Here is a tiny trained network, its code and every weight. The questions are about switching its units off for an input and a class, where a switched-off unit gives its printed mean instead of its output.

import numpy as np


def w(rows, s, z=0):
    codes = np.array(rows[::2]) - 128.0
    scale = np.full(codes.shape[1], s)
    scale[-1] = z or s
    return codes * scale


def f(y):
    return y / 2 * (1 + np.tanh(0.7978845608 * (y + 0.044715 * y**3)))


def log_softmax(a):
    a = a - a.max(-1, keepdims=True)
    return a - np.log(np.exp(a).sum(-1, keepdims=True))


def net(x, mask):
    res = np.array(x, float).reshape(1, 8) / 4 @ E
    y = f(res @ A[0][:, :-1].T + A[0][:, -1])
    res = res + np.where(mask, y, B[0][:, -1]) @ B[0][:, :-1]
    return log_softmax(res[-1] @ U[:, :-1].T + U[:, -1])


A, B = {}, {}
E = w([
[200,192,189,195,83,27,183,144],'x0',
[121,206,115,94,12,150,101,5],'x1',
[114,146,177,67,89,223,228,203],'x2',
[34,138,149,65,172,3,221,56],'x3',
[114,136,128,148,131,135,129,124],'x4',
[106,188,137,140,161,144,106,138],'x5',
[141,94,125,121,110,112,137,122],'x6',
[122,158,135,134,149,145,121,126],'x7',
],0.0069)
A[0] = w([
[106,125,177,199,190,99,56,68,81],'neuron 1',
[113,139,232,43,89,161,132,189,66],'neuron 2',
[128,44,153,194,254,98,153,219,74],'neuron 3',
[167,127,128,169,106,162,77,155,59],'neuron 4',
[45,140,208,79,202,55,166,105,61],'neuron 5',
[84,117,102,131,158,95,191,66,129],'neuron 6',
[81,214,132,116,205,163,83,135,191],'neuron 7',
[85,64,43,56,174,186,98,148,62],'neuron 8',
[219,191,209,219,129,70,177,168,85],'neuron 9',
[204,164,167,158,95,67,154,154,52],'neuron 10',
[125,121,186,101,94,187,205,169,63],'neuron 11',
[134,93,137,85,87,138,164,173,254],'neuron 12',
[160,73,56,188,153,42,29,92,60],'neuron 13',
[127,109,157,174,118,180,139,133,57],'neuron 14',
[210,135,122,188,142,194,92,159,64],'neuron 15',
],0.0083,0.0097)
B[0] = w([
[169,192,154,106,150,203,185,147,156],'neuron 1',
[101,197,127,91,183,159,142,99,159],'neuron 2',
[88,183,9,167,79,86,80,35,222],'neuron 3',
[132,105,107,29,89,173,142,184,145],'neuron 4',
[188,98,37,84,48,206,131,217,198],'neuron 5',
[183,118,166,62,120,122,68,208,181],'neuron 6',
[152,79,171,195,116,67,122,117,208],'neuron 7',
[16,64,206,124,106,166,192,93,184],'neuron 8',
[60,41,147,133,121,127,159,102,199],'neuron 9',
[22,82,201,73,111,254,172,81,153],'neuron 10',
[105,219,76,114,206,184,166,129,163],'neuron 11',
[192,173,175,185,167,37,54,124,255],'neuron 12',
[148,200,164,99,231,209,180,148,182],'neuron 13',
[97,147,109,77,127,220,130,154,123],'neuron 14',
[177,102,74,42,71,138,128,208,169],'neuron 15',
],0.0091,0.0095)
U = w([
[151,90,89,57,73,145,119,223,40],'0',
[113,210,139,112,254,156,166,123,46],'1',
[31,23,196,141,117,147,164,88,66],'2',
[154,104,159,176,152,100,102,131,254],'3',
[151,111,159,178,149,104,99,124,238],'4',
[149,110,158,163,147,97,87,131,225],'5',
[96,189,56,143,57,119,82,26,50],'6',
],0.0099,0.0088)

Each question gives the input, the list of numbers given to net, and the class t.
The units are the neurons (one row each of A and B). Each row of codes is followed by its name. A weight is (code - 128) times the scale printed after its matrix; where a second scale follows, it is the last column's (A, B and U).
mask holds one flag per neuron, in row order. A switched-off neuron (its flag False) gives its mean, the last column of its row in B, instead of its output. The means were averaged over made-up inputs and are rounded, as every weight is.
A unit's drop is (log p(t) with every unit on - log p(t) with that unit switched off) / (log p(t) with every unit on - log p(t) with every unit switched off).
The circuit of an input: a set's keep is (log p(t) with only the set's units on - log p(t) with every unit switched off) / (log p(t) with every unit on - log p(t) with every unit switched off). Starting from the 12 units with the biggest drops (on a tie, the unit counted first), units are removed one at a time, each time the one whose removal leaves the highest keep (on an exact tie, the one counted first), for as long as the keep stays at least 0.8.
units of the circuit, in order: the units of the circuit, biggest drop first
top k neurons: the k neurons with the biggest drops, biggest first
drop of u: that unit's drop, to one decimal
input [-5,-1,8,-4,5,-4,-2,4], class 1: units of the circuit, in order	neuron 11
input [-6,-1,8,6,-1,-6,-6,4], class 1: top 3 neurons	neuron 11; neuron 2; neuron 12
input [8,-4,-7,-6,3,-6,-4,0], class 2: units of the circuit, in order	neuron 9; neuron 10
input [0,-7,-1,-4,-3,-1,-1,2], class 6: top 2 neurons	neuron 3; neuron 6
input [-5,5,6,4,6,8,0,3], class 4: top 3 neurons	neuron 7; neuron 3; neuron 13
input [4,5,5,4,4,7,-8,2], class 5: top 2 neurons	neuron 3; neuron 7
input [-8,-8,5,1,-4,3,-2,6], class 2: top 2 neurons	neuron 8; neuron 7
input [7,-3,-1,0,-5,3,7,7], class 2: units of the circuit, in order	neuron 9; neuron 10
input [-6,5,4,1,4,3,-4,5], class 2: top 2 neurons	neuron 3; neuron 8
input [-2,7,4,1,-5,5,8,8], class 3: units of the circuit, in order	neuron 3; neuron 7
input [4,2,-4,7,-8,0,4,7], class 0: units of the circuit, in order	neuron 5; neuron 6
input [-6,0,5,5,8,-8,8,0], class 4: top 3 neurons	neuron 12; neuron 9; neuron 10
input [8,-5,-8,-1,0,7,-8,2], class 1: top 3 neurons	neuron 13; neuron 1; neuron 8
input [2,-6,6,8,-1,4,5,3], class 0: units of the circuit, in order	neuron 5
input [3,2,-8,3,7,-1,6,7], class 1: top 2 neurons	neuron 13; neuron 1
input [2,2,-3,-8,-5,3,7,8], class 0: top 2 neurons	neuron 15; neuron 4
input [-3,-6,1,-7,1,-2,-2,7], class 0: top 3 neurons	neuron 15; neuron 4; neuron 14
input [8,-1,-3,-4,-6,-8,-5,-6], class 2: units of the circuit, in order	neuron 10; neuron 9
input [-1,-6,0,-4,-5,-1,-3,5], class 6: top 3 neurons	neuron 3; neuron 6; neuron 13
input [0,-8,-8,-5,7,-7,-8,6], class 1: units of the circuit, in order	neuron 13
input [-1,6,8,7,4,-1,7,2], class 1: top 2 neurons	neuron 11; neuron 2
input [-7,5,0,3,7,4,1,-6], class 2: units of the circuit, in order	neuron 8; neuron 3
input [6,-5,-3,1,-3,-2,6,-5], class 2: drop of neuron 4	0.0
input [8,-4,8,8,1,-5,-2,-7], class 0: drop of neuron 7	0.1
input [-1,-3,-6,-8,-8,-4,7,5], class 0: drop of neuron 4	0.2
